Each row has a name. Each question is about the rows just above it.

komo: [ 10.9 -25.0   0.9 -48.9  49.9  15.2 -85.9   3.2  21.3  23.7  12.7  -7.0
 -36.1   7.4 -17.9  -9.7  -2.3 -17.5  14.1  18.4  15.6 -21.7 -10.1  -0.4
  -6.2 -12.5  12.4   5.6   7.9  24.1 -71.6  22.2  20.0 -25.7 -75.2  11.6
   3.1]
bapo: [-24.3  -6.9   7.5  26.7  23.2  15.7   8.6 -24.6   9.1  17.5  16.7   3.5
   3.8  -6.8   3.2   1.3   2.2  -6.3  -1.0  14.8  -7.2 -10.4 -44.0 -16.3
  -7.3   4.9  11.6   2.8  -2.9  24.3   9.8  10.6  20.7  16.5  22.9 -32.7
  92.9]
muk: [-51.5 -29.5 -18.0  87.1   4.9 -19.8 -27.1 -16.3  16.2 -19.9  18.1 -14.3
   3.5  -6.7  -2.0  15.1  20.9  18.7   5.3  20.7   8.2 -32.9  32.6 -27.4
 -17.9   6.8  28.6  -9.1   1.1  79.4  74.0  -5.0  -5.0  32.1  26.7  -1.5
 -35.6]
Does one of the named rows hold [ 4.9 11.6] side by side, in this order? : yes
Among the named rows, does one hold [-1.0 14.8 -7.2] next to each other, in this order? : yes
Does one of the named rows hold [ 16.2 -19.8  18.1 -14.3] side by side, in this order? : no
Does one of the named rows hold [ 49.8  15.2 -85.9   3.2] side by side, in this order? : no
Among the named rows, does one hold [21.3 23.7] next to each other, in this order? : yes
Is [-17.9  -9.7] printed in one of the named rows, side by side and in this order? : yes

gipat: [ 70.1 -47.0 -33.8 -60.2 -32.5  40.8  61.0  20.8 -12.3  19.9 -22.6  10.7
  28.1   6.1  43.1  -7.9  -9.6  69.5 -23.3  31.6  28.7  -7.3  48.5]
muk: [-34.6  81.9  25.2 -86.4  18.4  11.8 -49.4  27.3 -35.7 -40.0  27.8 -40.0
  65.4   0.2  -7.3  37.3 -26.9  -4.7   9.1 -37.4  11.1   3.2 -62.5]
pigov: [-57.6  88.9  46.4 -57.4 -17.8  40.9 -39.9  91.2   8.2 -22.7  54.3 -34.5
  53.1  -3.5 -44.9  37.1 -10.8 -24.7  11.2 -60.9  14.3  12.0 -43.7]
komo: [ 63.9 -37.4 -15.7 -52.6  -1.6  52.1  64.3  -5.0  19.6  18.4 -10.9  24.5
   9.5   3.7  26.5 -16.5  27.8  58.7 -42.3 -11.3   9.9 -29.3  50.2]
mov: [ 78.6 -79.3 -12.4 -41.4 -15.5  48.2  38.9  22.9   0.6 -12.8 -43.5   7.5
  37.8  10.3  25.8  19.7  19.4  90.9 -51.0  23.6   4.0  -0.3  20.9]
dutez: [ 71.3 -43.1 -34.2 -59.1 -30.3  38.4  62.6  26.5  -9.9  17.0 -24.2  11.3
  24.3   5.5  39.1  -6.6 -10.3  69.8 -23.0  32.4  19.3   0.3  46.8]
bapo: [-50.6  61.2  30.5 -47.6 -28.2  40.2 -22.7  90.8  25.1 -15.4  42.7 -29.7
  37.8 -21.5 -45.9  26.2 -11.5 -38.2  -0.9 -61.5  12.5   9.1 -29.2]
Sepet: [ 50.8 -39.7   4.9 -39.9 -33.9  38.0  50.1   0.3 -15.8   6.7  -9.0  25.8
  54.3   5.7  30.5 -12.5  -9.8   3.8  -0.7 -39.0  22.4  18.3   2.6]
dudo: [ 50.8 -39.7   4.9 -39.9 -33.9  38.0  50.1   0.3 -15.8   6.7  -9.0  25.8
  54.3   5.7  30.5 -12.5  48.5  61.6 -35.0  37.1  41.7 -23.6  17.4]
Is [ 40.9 -17.8 -57.4] printed in one of the named rows, side by side and in this order? : no
Among the named rows, does one hold [-15.7 -52.6] next to each other, in this order? : yes
Is [-33.9 -39.9   4.9 -39.7  50.8] printed in one of the named rows, side by side and in this order? : no
Is [-45.0  37.1 -10.8] printed in one of the named rows, side by side and in this order? : no
Is [-29.2  50.2] printed in one of the named rows, side by side and in this order? : no
Does one of the named rows hold [ 20.8 -12.3  19.9 -22.6] side by side, in this order? : yes
Does one of the named rows hold [ 27.3 -49.4  11.8] side by side, in this order? : no

pigov: [-78.3   5.3  -7.1  30.5 -41.6]
dudo: [-63.8   7.1  -6.9  30.4 -29.5]
komo: [-73.3  28.4  25.2 -45.7  83.9]
bapo: [-63.8   7.1  -6.9  30.4  83.9]
muk: [-63.8   7.1  -6.9  30.4 -24.3]
Does one of the named rows hold [28.4 25.1] side by side, in this order? : no
Does one of the named rows hold [ 28.4  25.2 -45.7  83.9] side by side, in this order? : yes
Does one of the named rows hold [30.4 -6.9  7.1] side by side, in this order? : no
Does one of the named rows hold [-63.8   7.2  -6.9  30.4] side by side, in this order? : no
Does one of the named rows hold [ 83.9 -45.7  25.2  28.4 -73.3] side by side, in this order? : no

mov: [ 43.1  80.9  -3.8 -30.2]
muk: [ 74.7 -38.4   6.5  23.0]
dudo: [-59.2 -32.2   2.6   9.1]
komo: [-66.7 -35.9   3.9   9.5]
dutez: [ 91.3 -26.9   0.5  19.3]
pigov: [ 44.8 -41.1  -2.3  21.0]
gipat: [-45.7 -21.0   7.6   4.3]
Manod: [-27.2  59.2  -1.2 -27.3]
Razoz: [-77.5  58.9 -57.6 -32.9]
Sepet: [ 65.3 -53.0   7.4  28.3]
Among the named rows, does one hold [-38.4   6.5] next to each other, in this order? : yes
Among the named rows, does one hold [-77.5  58.9 -57.5 -32.9] next to each other, in this order? : no
Does one of the named rows hold [ 74.7 -38.4   6.5] side by side, in this order? : yes
Is [ 58.9 -57.5 -32.9] printed in one of the named rows, side by side and in this order? : no
Is [ 44.8 -41.1] printed in one of the named rows, side by side and in this order? : yes

komo: [ 0.0 -5.9  1.0 -9.0 -7.4]
gipat: [-2.7 41.5 21.8 67.6 81.6]
mebaz: [-2.7 41.5 21.8 32.5 41.8]
Does one of the named rows hold [21.8 67.6 81.6] side by side, in this order? : yes
Does one of the named rows hold [ 0.0 -5.9  1.0] side by side, in this order? : yes
Among the named rows, does one hold [-9.0  1.0 -5.9] next to each other, in this order? : no

pigov: [  2.0 -13.1  -3.8  -0.3  -3.9   7.1   0.0   6.6  -5.3   9.9   4.7  -4.2
 -13.5  -5.2  -5.7  -0.6   3.7  -9.2  -0.8   7.2  23.4 -13.8   3.9  -2.5
  12.4  -8.0   2.9   0.1  16.4  -5.7   8.8  -5.2 -13.0  -4.3  -1.3   6.9
  -5.3  23.2  -1.4  10.7 -11.1   0.9]
dutez: [  2.9  10.7  19.8  -4.2  28.5   4.7  11.1  -9.9  33.9 -35.0 -10.4 -14.2
   3.2  18.6  30.3 -11.2  17.3  29.2   4.9 -20.8 -82.8  50.7 -13.2  14.4
   2.2  43.1  11.8  25.9 -14.7  -7.4 -39.1   7.7  32.3   2.8 -15.9  24.7
 -10.2 -53.1  27.0 -14.0  14.5 -17.2]
Razoz: [  1.8  12.2  16.8  -3.6  16.5   1.2   7.1  -5.6  22.4 -24.1  -8.1  -6.2
   7.1  14.0  19.0  -8.4   9.2  22.3   1.8 -17.4 -61.2  36.1  -6.9  10.9
  -1.2  31.7   8.1  14.6 -13.6  -3.1 -26.1   8.7  23.1   5.1 -10.6  12.6
  -5.4 -42.5  16.2 -11.9  12.6 -12.5]
mov: [  0.9 -19.2  16.8  -3.6  16.5   1.2   7.1  -5.6  22.4 -24.1  -8.1  -6.2
   7.1  14.0  19.0  -8.4   9.2  22.3   1.8 -17.4 -61.2  36.1  -6.9  10.9
  -1.2  31.7   8.1   1.7  26.0  -3.1 -26.1   8.7  23.1   5.1 -10.6  12.6
  -5.4  31.9  16.2 -11.9  12.6 -12.5]
bapo: [  2.0 -25.0   1.7  -4.1  -9.4  19.8  -1.0  16.9 -10.2  18.1   7.7 -10.8
 -29.6 -10.5 -11.3  -2.5   8.2 -15.7  -3.2   9.9  39.5 -26.3  12.4  -5.4
  26.3  -8.5  12.6   4.1  36.5  -8.0  16.2  -4.9 -25.5  -7.7  -5.2  15.7
 -10.5  40.5  -2.7  23.6 -24.3  -3.9]
Does one of the named rows hold [ 22.3   1.8 -17.4] side by side, in this order? : yes
Among the named rows, does one hold [-26.1   8.7] next to each other, in this order? : yes
Does one of the named rows hold [23.2 -5.3] side by side, in this order? : no

dutez: [-2.6 -6.6 -4.5 -1.7 -5.0 -0.5 -0.2 -5.7]
mebaz: [  2.4 -72.7 -49.9 -50.6 -11.4  42.3  22.7 -89.2]
komo: [-16.8 -19.1 -17.1 -15.8 -19.3 -17.6 -16.5 -16.9]
muk: [-40.8   8.4 -30.1 -28.1   2.5 -13.0 -27.3 -31.7]
Is [-13.0 -27.3] printed in one of the named rows, side by side and in this order? : yes
Among the named rows, does one hold [-15.8 -19.3 -17.6 -16.5 -16.9] next to each other, in this order? : yes
Is [-15.8 -17.1 -19.1] printed in one of the named rows, side by side and in this order? : no
Is [-28.1 -30.1   8.4 -40.8] printed in one of the named rows, side by side and in this order? : no
Does one of the named rows hold [-1.7 -5.0 -0.4 -0.2 -5.7] side by side, in this order? : no
Is [-19.3 -15.8] printed in one of the named rows, side by side and in this order? : no
Among the named rows, does one hold [-11.4 -50.6 -49.9] next to each other, in this order? : no

mebaz: [ -6.3 -65.5 -16.8  10.1]
muk: [10.2 72.1 39.7  7.2]
mov: [  9.6  12.7 -13.1  48.6]
dutez: [23.6 12.7 17.0 85.3]
Among the named rows, does one hold [85.3 17.0 12.7 23.6] next to each other, in this order? : no
Among the named rows, does one hold [ 10.1 -16.8] next to each other, in this order? : no
Does one of the named rows hold [23.6 12.7 17.0 85.3] side by side, in this order? : yes
Does one of the named rows hold [17.0 85.3] side by side, in this order? : yes
Among the named rows, does one hold [12.8 17.0] next to each other, in this order? : no
Is [72.2 39.7] printed in one of the named rows, side by side and in this order? : no

Sepet: [ 1.5  1.7 34.6 15.4  1.1 -2.6]
dutez: [-11.0  -8.7  73.4  25.1  19.9  -3.7]
gipat: [-14.8 -16.0   0.7 -11.1  18.7   5.3]
mebaz: [ 11.3   2.3 -19.0 -10.5 -14.7   7.9]
Among the named rows, does one hold [ 1.5  1.7 34.6 15.4] next to each other, in this order? : yes
Is [-8.7 73.4] printed in one of the named rows, side by side and in this order? : yes
Among the named rows, does one hold [-11.0  -8.7  73.4  25.1  19.9] next to each other, in this order? : yes
Among the named rows, does one hold [-19.0 -10.5 -14.7] next to each other, in this order? : yes
Is [34.6 15.4] printed in one of the named rows, side by side and in this order? : yes
Is [-16.0   0.7 -11.1  18.7   5.3] printed in one of the named rows, side by side and in this order? : yes
Among the named rows, does one hold [25.1 19.9 -3.7] next to each other, in this order? : yes

gipat: [ 14.4  -2.5 -82.3   4.3  -1.9 -16.7   1.6 -15.3]
dudo: [ -9.6  12.6  21.3  17.0 -24.3 -16.3  26.9 -17.3]
muk: [-16.1 -46.7 -21.8 -34.6 -11.4  17.9 -12.9  -8.0]
komo: [  2.8  25.8  53.0  25.1 -14.2  11.0   2.7   3.5]
pigov: [-20.6 -15.6  60.3 -29.7  48.0  28.4   3.3  28.3]
Is [12.6 21.3] printed in one of the named rows, side by side and in this order? : yes
Among the named rows, does one hold [ -2.5 -82.3   4.3  -1.9 -16.7] next to each other, in this order? : yes
Does one of the named rows hold [-15.6  60.3 -29.7  48.0  28.4] side by side, in this order? : yes
Does one of the named rows hold [11.0  2.7  3.5] side by side, in this order? : yes
Is [  1.6 -15.3] printed in one of the named rows, side by side and in this order? : yes

mov: [ 31.8 -31.8 -84.1 -47.9  32.4 -17.0  77.5 -15.5 -85.0]
Razoz: [ 15.8  36.7 -26.2 -71.1  80.0 -59.2  78.8   0.7   4.3]
gipat: [ -1.2 -48.4 -12.2  46.2 -61.2  48.5 -40.4  -7.6 -41.5]
mebaz: [-15.8  70.6  57.0 -25.7  50.9 -44.5   4.4  15.8  88.8]
Manod: [ -6.4 -37.3   1.9  48.5 -59.0  45.7 -47.5  -5.0 -25.0]
muk: [-21.2  29.9  57.2  23.8 -10.5   2.9 -43.8  10.9  61.9]
Among the named rows, does one hold [-48.4  -1.2] next to each other, in this order? : no
Among the named rows, does one hold [-26.3 -71.1  80.0] next to each other, in this order? : no
Does one of the named rows hold [ 31.8 -31.8 -84.1 -47.9  32.4] side by side, in this order? : yes
Among the named rows, does one hold [ 50.9 -25.7] next to each other, in this order? : no
Among the named rows, does one hold [ 61.9  10.9 -43.8] next to each other, in this order? : no
Among the named rows, does one hold [ 46.2 -61.2] next to each other, in this order? : yes

mov: [-45.5  -3.7 -21.0  -6.6 -23.4   0.7  -7.7 -24.5  -7.7  28.3  -6.9   1.9
 -59.4  44.1 -10.4 -14.1 -17.5   5.9 -14.5  46.8 -13.8 -16.9  13.2  19.1
 -38.1 -51.2   2.1 -10.7 -73.7  -2.4 -64.0  34.0 -49.6  10.3  -3.0  27.6
 -18.9 -21.5]
Sepet: [-52.7 -14.7  -7.6  39.4 -16.6  13.9  -3.7  17.8  16.6  -7.0   9.9 -15.9
 -17.6  50.2 -17.4 -36.5 -27.3  -1.7 -41.8  57.7 -28.3 -22.2   4.9  -5.4
 -32.9 -14.6  12.4 -35.5 -52.2  -9.9 -53.0  32.5 -44.0  -4.1 -15.5  56.8
  13.9   7.8]
dudo: [-52.7 -14.7  -7.6  39.4 -16.6  13.9  -3.7  17.8  16.6  -7.0   9.9 -15.9
 -17.6  50.2 -17.4 -36.5 -27.3  -1.7 -41.8  57.7 -28.3 -22.2   4.9  -5.4
 -32.9 -14.6  12.4 -35.5 -52.2  -9.9 -53.0  32.5 -44.0  -4.1 -15.5  56.8
   0.5 -12.1]
muk: [-12.1 -17.3  28.1 -17.6  13.0 -10.4  14.4 -17.6 -39.5  -2.4  31.8   5.0
 -37.9  13.1  -9.5 -25.3   8.9  11.3  -9.3  13.9 -21.3   6.7  17.7   6.4
 -17.0 -15.8 -16.5  15.9 -33.5   7.8  -6.0 -27.3  11.8  22.7  -2.1 -24.3
 -14.3 -22.1]
Manod: [ 30.5 -26.5 -21.2 -25.3  35.4 -25.0  31.2  -7.0 -25.1 -13.5 -11.2   6.7
  41.3  24.1 -11.7  31.1  40.1 -15.9  36.6   1.4 -22.7 -16.0  36.7   6.8
  43.2  37.7 -10.3   9.6  42.9 -18.0  35.5 -35.2  21.9  39.5  13.0 -37.0
 -12.3 -17.7]
mebaz: [ 30.5 -26.5 -21.2 -25.3  35.4 -25.0  31.2  -7.0 -25.1 -13.5 -11.2   6.7
  41.3  24.1 -11.7  31.1  40.1 -15.9  36.6   1.4 -22.7 -17.9 -21.4   8.0
  28.4  11.6   1.8 -20.3  29.2 -20.4  14.0  24.5 -23.2 -27.5   2.3  17.6
  -1.6   5.7]
Among the named rows, does one hold [17.8 16.6] next to each other, in this order? : yes
Does one of the named rows hold [-25.1 -13.5 -11.2] side by side, in this order? : yes
Is [16.6 -7.0] printed in one of the named rows, side by side and in this order? : yes
Among the named rows, does one hold [-41.8  57.7] next to each other, in this order? : yes

mebaz: [  4.8  17.4  62.1 -55.1 -18.3  17.8 -13.7   5.5]
dutez: [  5.1 -24.5 -49.2 -46.5 -13.3  49.5  -0.5  -7.4]
Manod: [-15.6 -21.0  -5.7  10.4  -2.3 -31.3   6.9  -2.5]
dudo: [-15.6 -21.0  -5.7  10.4  24.1 -31.3   6.9  -2.5]
gipat: [ 34.9  54.4  58.7  -0.7  -7.0  -2.7   6.6 -19.1]
muk: [ 18.9  13.9 -54.5  33.1 -17.6 -92.0 -10.2  -0.7]
Sepet: [ -9.7  24.3 -33.7  35.0  30.3 -30.9 -43.6 -20.4]
pigov: [ 18.2  33.5   2.4 -40.0  24.1  11.4 -15.6 -21.0]
Razoz: [ -5.9  19.1  44.1   6.8   8.9  34.6 -24.6  30.2]
mov: [-32.9 -29.2  31.0  30.9   8.7  18.0  37.3  11.9]
komo: [ 21.3   4.3 -38.6  14.2 -22.1   3.0  10.8   1.1]
bapo: [ 19.5  35.4  48.6 -23.8  28.5   4.0   9.1 -26.0]
Among the named rows, does one hold [-46.5 -13.2  49.5] next to each other, in this order? : no
Does one of the named rows hold [31.0 30.9  8.7] side by side, in this order? : yes
Does one of the named rows hold [ -9.7  24.2 -33.7] side by side, in this order? : no
Among the named rows, does one hold [-30.9 -43.6] next to each other, in this order? : yes

